How the states are linked:
nul: m>nin, f>vor, d>bag, n>rez, b>pak
zeg: m>tis, f>giv, d>kud, n>lof, b>sel
non: m>kiz, f>gab, d>zar, n>pak, b>bag
faz: m>zak, f>bif, d>saz, n>lem, b>kad
zar: m>kam, f>bik, d>zab, n>nul, b>non
lif: m>pon, f>tis, d>vas, n>fad, b>nef
kad: m>lof, f>gud, d>faz, n>kud, b>ked
nin: m>taf, f>bag, d>neb, n>zod, b>bif
gel: m>gev, f>vep, d>gib, n>fum, b>zuz
vep: m>gib, f>mos, d>zik, n>zug, b>sep
feg: m>nef, f>sel, d>kub, n>rut, b>mol
rez: m>zod, f>dib, d>lib, n>neb, b>kam
neb: m>giv, f>non, d>kiz, n>gud, b>nin
vor: m>bag, f>nep, d>bar, n>dib, b>nir
tum: m>dur, f>vok, d>rer, n>gel, b>zin
ver: m>tes, f>nef, d>kef, n>vul, b>mos
zag: m>lem, f>kam, d>vir, n>saz, b>giv
pon: m>buk, f>vas, d>git, n>mos, b>kef
kub: m>lif, f>zeg, d>tis, n>zal, b>feg
bik: m>zab, f>lig, d>fof, n>vor, b>gab
fum: m>bal, f>zug, d>piz, n>ves, b>dur
vum: m>vor, f>zuz, d>nep, n>fof, b>bal
gib: m>ves, f>zik, d>zin, n>piz, b>gel
bif: m>saz, f>nul, d>nin, n>vir, b>gud
pak: m>bif, f>nir, d>nul, n>kam, b>lib
nef: m>kef, f>kub, d>lif, n>vus, b>fab
rut: m>vus, f>gon, d>zal, n>lif, b>zos
saz: m>sel, f>nin, d>taf, n>ked, b>faz
zod: m>kad, f>lib, d>gud, n>giv, b>vir
vir: m>ked, f>rez, d>zod, n>taf, b>zag
lof: m>mol, f>faz, d>zak, n>kis, b>gon
piz: m>vum, f>lut, d>zuz, n>lig, b>fum
fof: m>dib, f>dur, d>rov, n>bar, b>bik
rer: m>fum, f>buk, d>zug, n>gib, b>tum
laz: m>vul, f>rut, d>vus, n>kef, b>git
giv: m>kud, f>kiz, d>zag, n>faz, b>taf
buk: m>zug, f>git, d>kaz, n>zik, b>vok
num: m>vep, f>fad, d>mos, n>buk, b>vul
dib: m>lib, f>rov, d>vun, n>non, b>zab
kam: m>vir, f>zab, d>rez, n>nin, b>kiz
zal: m>fad, f>lof, d>mol, n>vas, b>rut
lib: m>gud, f>vun, d>pak, n>kiz, b>rez
vul: m>sep, f>vus, d>num, n>vok, b>kaz
vun: m>pak, f>bal, d>nir, n>zar, b>dib
bal: m>nir, f>piz, d>vum, n>bik, b>rov
ked: m>gon, f>zod, d>kad, n>zeg, b>lem
zib: m>rut, f>ked, d>gon, n>kub, b>kis
gud: m>faz, f>pak, d>bif, n>zag, b>zod
fab: m>ver, f>feg, d>nef, n>laz, b>fad
fad: m>mos, f>mol, d>fab, n>git, b>vus
mol: m>fab, f>zak, d>feg, n>zos, b>zal
sep: m>gel, f>num, d>vep, n>rer, b>lut
vok: m>rer, f>pon, d>buk, n>vep, b>tes
tis: m>vas, f>kud, d>kis, n>mol, b>kub
kiz: m>zag, f>zar, d>kam, n>bif, b>neb
ves: m>bik, f>zin, d>lig, n>vum, b>gev
zin: m>lig, f>tes, d>tum, n>zuz, b>gib
zab: m>rez, f>fof, d>dib, n>bag, b>zar
taf: m>zeg, f>neb, d>giv, n>kad, b>saz
zik: m>zin, f>ver, d>tes, n>lut, b>vep
lem: m>zib, f>vir, d>ked, n>sel, b>kud
gab: m>zar, f>ves, d>bik, n>nir, b>bar
bag: m>neb, f>bar, d>non, n>lib, b>nul
gon: m>zal, f>kad, d>lof, n>tis, b>zib
zuz: m>nep, f>sep, d>gel, n>dur, b>piz
kef: m>vok, f>lif, d>pon, n>num, b>ver
zak: m>feg, f>saz, d>sel, n>zib, b>lof
sel: m>kub, f>taf, d>zeg, n>gon, b>zak
zos: m>laz, f>zib, d>rut, n>nef, b>vas
nep: m>bar, f>gel, d>gev, n>rov, b>vum
vas: m>git, f>kis, d>zos, n>fab, b>lif
kis: m>zos, f>lem, d>zib, n>feg, b>tis
gev: m>gab, f>gib, d>ves, n>bal, b>nep
lig: m>fof, f>tum, d>dur, n>nep, b>ves
lut: m>zuz, f>vul, d>sep, n>tum, b>zug
dur: m>rov, f>rer, d>fum, n>gev, b>lig
git: m>kaz, f>zos, d>laz, n>ver, b>pon
tes: m>tum, f>kef, d>vok, n>sep, b>zik
zug: m>piz, f>kaz, d>lut, n>zin, b>rer
rov: m>vun, f>fum, d>bal, n>gab, b>fof
bar: m>non, f>gev, d>gab, n>vun, b>vor
mos: m>zik, f>fab, d>ver, n>kaz, b>num
vus: m>num, f>zal, d>fad, n>pon, b>laz
kud: m>kis, f>zag, d>lem, n>zak, b>zeg
nir: m>nul, f>vum, d>vor, n>zab, b>vun
kaz: m>lut, f>laz, d>vul, n>tes, b>buk

In the rows, 63 stands for zero.

The rows follow the links: the fewer symbols apart two states are, the more alike their rows tend to be.

Rows with their states:
[  36,   30,   81,   67,   37,   79,   85,   46,   90,  119,   73,   61,   65,   68,   99,   91,   55,   95,   94,   60,   48,   66,   46,   48,   75,   90,   96,   85,   56,   51,   61,   66,   38,   81,   57,   59,   45,   59,   37,   82,   62,   87,   71,   63,   65,   70,   83,   63,   54,   58,   30,   59,   77,   35,   56,   77,   73,   52,   65,   75,   45]
state: kad
[ 111,   97,   33,   69,   70,   58,   60,   61,   88,   58,   62,   69,   64,   48,   30,   37,   56,   24,   34,   81,   60,   76,   47,   74,   84,   58,   29,   39,   81,   66,   64,   78,   92,   68,   69,   85,   45,   67,   68,   51,   74,   82,   83,   72,   32,   65,   41,   65,   64,   47,   63,   93,   58,   91,   88,   49,   48,   67,   54,   75,   98]
state: mos
[  21,   38,   91,   54,   66,   63,   58,   74,   23,   46,   60,   59,   62,   79,   86,   83,   76,   95,   84,   45,   73,   49,   89,   59,   35,   58,   90,   84,   46,   66,   64,   46,   41,   51,   59,   41,   94,   62,   70,   69,   53,   31,   39,   54,   98,   59,   83,   63,   67,   84,   78,   32,   65,   42,   39,   75,   78,   64,   74,   46,   32]
state: non
[  26,   25,   88,   65,   41,   78,   80,   51,   76,  109,   72,   60,   66,   73,  102,   93,   60,  102,   96,   54,   52,   62,   55,   47,   66,   85,  102,   89,   51,   53,   62,   60,   34,   76,   56,   53,   57,   59,   41,   83,   58,   75,   64,   61,   76,   70,   87,   64,   57,   64,   37,   51,   77,   31,   48,   79,   75,   52,   67,   68,   36]
state: giv
[  42,   61,   78,   53,   83,   52,   47,   84,   11,   13,   54,   61,   61,   74,   62,   64,   79,   71,   62,   49,   82,   49,   97,   69,   31,   44,   66,   68,   54,   73,   65,   45,   59,   41,   64,   46,  101,   64,   87,   57,   55,   21,   37,   56,   94,   56,   67,   64,   71,   85,   98,   38,   55,   63,   47,   65,   70,   72,   73,   40,   48]
state: bik
[ 110,   97,   33,   71,   69,   60,   62,   59,   93,   63,   63,   69,   65,   48,   33,   39,   56,   25,   37,   80,   58,   75,   46,   72,   86,   60,   29,   41,   80,   65,   64,   79,   92,   70,   69,   85,   41,   67,   65,   53,   74,   86,   84,   71,   32,   65,   42,   64,   63,   47,   60,   94,   58,   90,   89,   49,   47,   67,   53,   78,   98]
state: ver
[  29,   25,   87,   65,   39,   79,   82,   49,   80,  113,   73,   58,   65,   73,  102,   93,   59,  101,   96,   57,   52,   62,   53,   48,   69,   86,  101,   88,   53,   52,   61,   62,   35,   77,   55,   54,   54,   59,   38,   83,   59,   79,   66,   62,   74,   69,   86,   63,   56,   63,   35,   52,   77,   32,   50,   79,   75,   52,   67,   70,   38]
state: taf
[  17,   29,   95,   56,   58,   67,   65,   67,   36,   64,   63,   58,   63,   79,   95,   89,   71,  102,   90,   47,   67,   51,   82,   54,   41,   67,   97,   88,   46,   62,   64,   48,   35,   57,   58,   42,   86,   59,   62,   76,   53,   41,   42,   54,   96,   62,   86,   63,   64,   82,   66,   35,   69,   37,   39,   78,   79,   59,   73,   50,   30]
state: lib
[  90,   97,   45,   60,   91,   47,   43,   81,   38,    9,   53,   67,   62,   58,   28,   36,   71,   31,   34,   67,   79,   60,   80,   79,   52,   37,   29,   41,   72,   76,   66,   60,   88,   46,   70,   68,   81,   68,   91,   44,   66,   41,   56,   63,   61,   56,   44,   63,   72,   70,   97,   68,   49,   93,   71,   51,   54,   76,   62,   52,   82]
state: zin
[  17,   26,   95,   59,   50,   73,   71,   61,   50,   82,   66,   58,   63,   78,  100,   92,   67,  105,   94,   48,   62,   55,   72,   51,   48,   75,  101,   91,   46,   58,   63,   52,   32,   64,   56,   44,   76,   60,   53,   79,   54,   53,   50,   57,   91,   65,   88,   63,   61,   76,   55,   39,   73,   33,   41,   79,   79,   56,   73,   55,   29]
state: neb
[  37,   56,   81,   53,   80,   55,   48,   81,   12,   18,   54,   62,   61,   75,   68,   68,   78,   78,   68,   47,   80,   48,   97,   67,   30,   46,   73,   72,   51,   71,   66,   46,   54,   43,   63,   45,  101,   64,   84,   60,   54,   22,   36,   55,   96,   57,   70,   64,   71,   87,   95,   36,   58,   58,   43,   68,   74,   70,   74,   41,   43]
state: bar
[  49,   67,   73,   53,   85,   51,   44,   85,   12,    9,   53,   63,   61,   72,   56,   59,   78,   66,   58,   52,   83,   50,   97,   71,   32,   40,   62,   64,   55,   74,   66,   46,   64,   40,   66,   49,  101,   65,   88,   55,   56,   21,   37,   57,   90,   54,   63,   64,   72,   85,  101,   41,   55,   69,   50,   63,   69,   73,   72,   40,   52]
state: rov
[ 103,   85,   37,   73,   57,   67,   73,   51,  107,   90,   69,   67,   65,   49,   45,   47,   51,   36,   49,   82,   51,   79,   35,   66,   95,   73,   41,   46,   79,   60,   61,   83,   82,   79,   66,   86,   29,   66,   52,   60,   74,   99,   90,   72,   28,   69,   49,   65,   60,   41,   43,   94,   65,   80,   88,   54,   49,   61,   53,   84,   94]
state: fad
[ 111,   99,   32,   70,   73,   57,   59,   63,   84,   53,   62,   68,   65,   48,   28,   36,   58,   24,   33,   81,   63,   75,   51,   74,   83,   56,   27,   38,   81,   67,   62,   78,   93,   65,   70,   84,   45,   67,   69,   50,   74,   79,   81,   71,   33,   63,   40,   65,   65,   49,   65,   92,   56,   93,   88,   49,   47,   68,   56,   74,   97]
state: num
[  79,   90,   53,   57,   91,   47,   41,   84,   26,    3,   52,   66,   62,   62,   34,   43,   75,   41,   40,   62,   81,   56,   88,   78,   44,   35,   39,   47,   66,   77,   65,   55,   82,   42,   70,   62,   90,   66,   93,   47,   62,   32,   48,   61,   72,   53,   49,   64,   73,   75,  102,   58,   49,   87,   64,   54,   59,   76,   66,   47,   74]
state: piz
[ 105,  103,   35,   66,   82,   51,   50,   72,   63,   27,   58,   69,   63,   51,   24,   33,   64,   23,   30,   76,   70,   69,   65,   79,   68,   45,   24,   36,   78,   72,   64,   71,   95,   55,   70,   79,   64,   68,   82,   46,   71,   60,   70,   68,   44,   59,   38,   65,   68,   58,   83,   82,   51,   96,   82,   47,   49,   73,   59,   64,   94]
state: zik
[ 110,  102,   33,   67,   77,   55,   56,   66,   77,   44,   61,   68,   63,   49,   26,   35,   60,   22,   32,   80,   64,   73,   54,   75,   78,   52,   26,   37,   81,   69,   64,   76,   95,   63,   70,   83,   52,   67,   74,   49,   72,   73,   78,   71,   36,   61,   39,   65,   66,   51,   72,   89,   54,   94,   86,   47,   47,   70,   55,   71,   97]
state: kaz
[  20,   36,   92,   55,   64,   64,   60,   72,   27,   51,   61,   59,   62,   79,   89,   85,   73,   97,   85,   45,   72,   49,   88,   58,   36,   61,   91,   85,   46,   64,   65,   45,   38,   53,   59,   41,   92,   61,   68,   71,   53,   35,   40,   55,   99,   61,   83,   63,   66,   84,   76,   33,   66,   41,   38,   76,   78,   63,   75,   46,   31]
state: bag
[  75,   57,   56,   73,   41,   77,   84,   42,  115,  121,   74,   64,   66,   55,   74,   69,   49,   65,   73,   75,   43,   77,   30,   54,   94,   88,   69,   65,   72,   53,   60,   80,   63,   87,   61,   77,   26,   62,   36,   74,   71,  106,   89,   70,   38,   73,   65,   63,   54,   43,   25,   85,   74,   57,   75,   64,   59,   54,   55,   86,   71]
state: kub
[  45,   35,   75,   69,   35,   80,   85,   44,   98,  124,   75,   61,   66,   66,   95,   86,   53,   89,   90,   63,   46,   70,   41,   49,   81,   91,   90,   80,   59,   50,   61,   71,   42,   84,   57,   64,   40,   59,   34,   81,   63,   94,   77,   65,   58,   72,   80,   62,   54,   53,   26,   67,   78,   38,   61,   74,   70,   51,   63,   79,   51]
state: kud
[  76,   88,   55,   55,   91,   47,   42,   84,   24,    2,   52,   65,   61,   64,   37,   44,   76,   42,   40,   61,   83,   56,   90,   78,   42,   35,   40,   49,   66,   76,   67,   55,   81,   42,   69,   60,   92,   67,   93,   47,   61,   28,   46,   59,   74,   53,   50,   64,   73,   76,  103,   57,   49,   84,   63,   56,   60,   76,   66,   47,   73]
state: fum
[  23,   40,   90,   54,   69,   62,   57,   75,   21,   42,   58,   59,   62,   79,   85,   81,   76,   92,   82,   45,   74,   49,   91,   61,   34,   56,   88,   82,   47,   66,   66,   45,   42,   50,   61,   41,   95,   62,   73,   68,   52,   30,   38,   54,  100,   59,   80,   63,   67,   85,   82,   32,   64,   45,   40,   76,   78,   65,   74,   43,   33]
state: zar
[ 100,   83,   40,   73,   55,   68,   73,   50,  110,   93,   70,   67,   65,   48,   49,   50,   51,   39,   50,   82,   50,   79,   34,   65,   96,   74,   44,   48,   79,   59,   61,   82,   82,   81,   66,   84,   30,   65,   51,   61,   74,  101,   90,   73,   29,   69,   50,   65,   58,   40,   41,   94,   65,   78,   88,   55,   50,   60,   54,   85,   91]
state: fab

Each walk starts at a row. The symbols on each line, taken left to right, move it on to the next state.
Answer with the state's row; about right is enough.
new walk
[  23,   25,   90,   63,   43,   76,   79,   53,   68,  102,   69,   59,   65,   74,  103,   94,   61,  103,   96,   52,   55,   60,   60,   48,   61,   84,  102,   91,   50,   54,   62,   57,   33,   73,   56,   49,   62,   60,   45,   83,   57,   70,   59,   60,   80,   68,   88,   62,   58,   68,   41,   46,   77,   31,   45,   79,   77,   54,   69,   65,   33]
m f d: [  19,   25,   92,   62,   45,   75,   76,   57,   60,   95,   69,   57,   64,   76,  102,   94,   64,  105,   97,   50,   57,   57,   64,   49,   56,   82,  103,   92,   48,   56,   62,   55,   32,   70,   56,   47,   68,   59,   47,   82,   56,   63,   55,   58,   85,   67,   88,   62,   59,   71,   47,   42,   75,   31,   43,   79,   79,   54,   71,   61,   32]
m f m n: [  39,   31,   80,   68,   36,   80,   85,   45,   93,  121,   74,   60,   66,   69,   97,   88,   54,   94,   92,   61,   48,   68,   44,   48,   77,   90,   94,   84,   56,   51,   62,   67,   40,   82,   56,   61,   44,   59,   36,   82,   62,   90,   73,   65,   64,   72,   81,   63,   55,   56,   29,   61,   79,   36,   57,   76,   71,   52,   63,   76,   47]
new walk
[  34,   54,   82,   52,   77,   55,   50,   81,   13,   22,   55,   60,   61,   76,   71,   71,   78,   80,   70,   47,   80,   48,   96,   66,   30,   48,   75,   74,   50,   70,   66,   45,   51,   44,   63,   43,  102,   64,   81,   60,   53,   22,   36,   55,   97,   56,   73,   63,   70,   87,   93,   35,   58,   56,   42,   70,   73,   70,   73,   41,   40]
n m b: [  17,   29,   95,   58,   56,   69,   66,   66,   39,   69,   64,   58,   64,   79,   97,   90,   71,  103,   92,   47,   67,   52,   80,   54,   44,   68,   98,   89,   46,   60,   63,   48,   35,   59,   58,   42,   83,   60,   60,   76,   53,   45,   44,   54,   95,   63,   86,   63,   63,   80,   65,   35,   69,   35,   39,   80,   80,   59,   74,   51,   29]
b f m b b: [  17,   27,   95,   58,   52,   71,   70,   62,   45,   79,   66,   59,   63,   79,   99,   92,   68,  105,   93,   46,   64,   53,   75,   52,   46,   73,  101,   91,   47,   59,   63,   50,   32,   62,   56,   43,   79,   59,   56,   78,   53,   50,   48,   57,   93,   64,   87,   62,   62,   77,   59,   37,   71,   33,   39,   79,   80,   57,   73,   54,   29]
new walk
[ 108,   93,   34,   72,   65,   63,   64,   56,   97,   73,   66,   69,   64,   48,   36,   40,   54,   29,   40,   82,   57,   78,   43,   70,   89,   64,   33,   41,   81,   63,   63,   80,   90,   73,   69,   86,   37,   66,   61,   55,   74,   90,   87,   73,   29,   67,   43,   66,   61,   43,   54,   95,   60,   88,   90,   50,   48,   65,   53,   80,   97]
b b n m: [ 102,  102,   38,   63,   86,   49,   47,   75,   54,   21,   55,   69,   63,   53,   24,   34,   67,   24,   30,   73,   74,   66,   68,   79,   63,   42,   25,   37,   77,   74,   65,   68,   94,   53,   71,   75,   68,   68,   85,   44,   69,   54,   66,   67,   49,   59,   39,   64,   69,   61,   87,   78,   51,   96,   80,   48,   50,   74,   59,   60,   91]
n n b: [  85,   94,   49,   58,   91,   46,   42,   83,   31,    4,   53,   67,   61,   60,   32,   39,   74,   35,   37,   65,   80,   59,   85,   79,   48,   36,   33,   45,   69,   77,   66,   57,   86,   45,   70,   65,   85,   68,   91,   46,   64,   35,   52,   62,   66,   54,   45,   64,   73,   72,  100,   63,   48,   90,   68,   52,   56,   77,   63,   50,   79]
new walk
[  20,   24,   93,   62,   44,   77,   77,   55,   64,   99,   69,   58,   64,   76,  103,   94,   62,  105,   98,   51,   56,   58,   62,   48,   58,   81,  102,   90,   49,   54,   62,   57,   33,   71,   57,   49,   65,   59,   45,   81,   57,   66,   58,   59,   84,   67,   88,   63,   59,   70,   45,   45,   77,   30,   44,   79,   78,   53,   69,   63,   32]
m f n: [  24,   25,   89,   63,   42,   77,   80,   52,   72,  106,   72,   59,   65,   74,  103,   94,   61,  103,   95,   53,   54,   60,   58,   47,   64,   85,  102,   90,   50,   54,   61,   60,   34,   74,   55,   52,   60,   59,   43,   83,   58,   73,   62,   60,   78,   69,   87,   63,   57,   66,   39,   48,   77,   31,   47,   79,   76,   52,   68,   66,   35]
d f f d: [  29,   48,   87,   53,   74,   58,   52,   79,   15,   29,   57,   60,   62,   77,   76,   75,   77,   86,   75,   47,   78,   48,   94,   63,   31,   51,   81,   77,   49,   69,   66,   45,   48,   46,   61,   43,   99,   62,   79,   63,   54,   24,   36,   54,   98,   57,   75,   62,   70,   87,   89,   33,   60,   52,   41,   71,   76,   68,   75,   42,   38]
new walk
[  83,   93,   51,   57,   90,   47,   41,   83,   29,    3,   52,   66,   62,   61,   33,   40,   75,   38,   37,   63,   81,   58,   87,   79,   45,   36,   37,   46,   67,   76,   66,   56,   83,   43,   70,   63,   88,   67,   92,   46,   64,   32,   50,   61,   68,   55,   47,   64,   73,   74,  101,   60,   49,   88,   66,   53,   58,   75,   65,   48,   76]
d d b f: [ 104,  102,   37,   64,   84,   50,   49,   74,   59,   25,   57,   69,   63,   52,   23,   34,   66,   23,   30,   74,   71,   68,   67,   79,   65,   44,   24,   37,   77,   73,   65,   68,   95,   54,   71,   77,   64,   68,   83,   46,   70,   58,   68,   67,   46,   59,   39,   65,   70,   60,   85,   79,   50,   96,   81,   47,   49,   74,   58,   63,   93]
d f m: [ 106,  103,   35,   66,   81,   52,   50,   71,   66,   32,   58,   69,   63,   49,   24,   34,   63,   22,   31,   76,   69,   70,   62,   78,   71,   47,   25,   37,   78,   72,   64,   71,   95,   58,   71,   79,   60,   67,   79,   46,   71,   63,   71,   68,   43,   60,   39,   65,   69,   56,   80,   83,   52,   96,   84,   47,   48,   73,   57,   65,   95]
new walk
[  87,   67,   48,   74,   46,   74,   79,   44,  115,  111,   73,   65,   66,   52,   61,   60,   50,   52,   61,   79,   46,   78,   30,   59,   97,   82,   57,   57,   75,   54,   60,   82,   71,   85,   64,   82,   26,   63,   41,   68,   73,  107,   90,   73,   32,   73,   58,   65,   56,   40,   30,   90,   71,   66,   82,   60,   54,   56,   54,   87,   82]
f m: [  85,   65,   50,   74,   45,   75,   81,   44,  115,  115,   73,   65,   66,   53,   65,   63,   48,   56,   64,   78,   45,   78,   31,   58,   97,   84,   61,   59,   74,   54,   60,   82,   69,   86,   62,   80,   25,   63,   40,   70,   71,  107,   90,   71,   34,   71,   60,   63,   55,   41,   29,   89,   72,   64,   81,   61,   55,   56,   54,   87,   79]
b b d n d: [  93,   73,   44,   74,   50,   72,   78,   46,  114,  106,   71,   66,   66,   51,   57,   57,   48,   47,   57,   80,   47,   79,   31,   61,   96,   79,   52,   54,   76,   56,   61,   82,   75,   83,   64,   83,   27,   63,   45,   67,   73,  105,   91,   73,   30,   72,   55,   63,   56,   41,   34,   92,   69,   71,   84,   58,   53,   57,   53,   87,   87]
new walk
[  79,   59,   55,   73,   42,   76,   83,   43,  115,  119,   74,   64,   65,   54,   70,   68,   48,   61,   69,   75,   44,   77,   29,   55,   95,   86,   66,   63,   71,   53,   61,   81,   64,   87,   62,   78,   26,   62,   38,   72,   71,  107,   90,   71,   36,   73,   64,   63,   55,   41,   25,   87,   74,   58,   78,   63,   57,   54,   55,   87,   76]
b d b: [  82,   63,   52,   75,   43,   75,   82,   43,  115,  116,   74,   65,   66,   54,   67,   65,   49,   59,   67,   77,   45,   77,   29,   57,   97,   84,   63,   60,   73,   53,   60,   81,   67,   86,   62,   80,   26,   63,   39,   71,   71,  107,   90,   71,   35,   72,   62,   63,   55,   41,   28,   88,   73,   61,   79,   62,   57,   54,   54,   87,   77]
d n f: [  61,   46,   65,   72,   37,   80,   85,   42,  110,  125,   74,   62,   66,   60,   85,   78,   49,   76,   80,   70,   43,   73,   33,   50,   90,   91,   80,   73,   65,   51,   61,   77,   52,   87,   58,   71,   30,   61,   34,   78,   68,  102,   85,   68,   47,   73,   72,   63,   53,   47,   24,   77,   77,   47,   70,   69,   63,   52,   58,   84,   63]
new walk
[  34,   29,   83,   67,   38,   79,   83,   47,   86,  118,   73,   58,   65,   71,  100,   92,   56,   98,   94,   58,   48,   66,   48,   47,   74,   89,   98,   86,   54,   52,   61,   65,   37,   79,   56,   57,   49,   58,   37,   81,   60,   84,   69,   63,   69,   71,   85,   63,   55,   60,   31,   58,   78,   34,   53,   77,   73,   50,   66,   72,   42]
n m: [  66,   48,   63,   71,   38,   78,   85,   42,  111,  125,   75,   63,   67,   59,   81,   76,   48,   74,   78,   71,   43,   75,   32,   52,   91,   90,   78,   71,   68,   51,   60,   77,   56,   87,   60,   73,   29,   61,   35,   77,   68,  103,   86,   69,   44,   74,   70,   63,   53,   45,   24,   79,   76,   51,   72,   68,   62,   52,   57,   85,   65]
n n f: [  58,   44,   68,   71,   37,   80,   85,   42,  108,  126,   75,   62,   66,   61,   86,   79,   50,   80,   83,   68,   43,   74,   35,   51,   89,   92,   82,   74,   65,   50,   61,   74,   51,   87,   59,   71,   32,   61,   33,   77,   67,  101,   83,   68,   48,   73,   74,   64,   53,   48,   24,   75,   78,   47,   68,   70,   64,   52,   59,   83,   60]
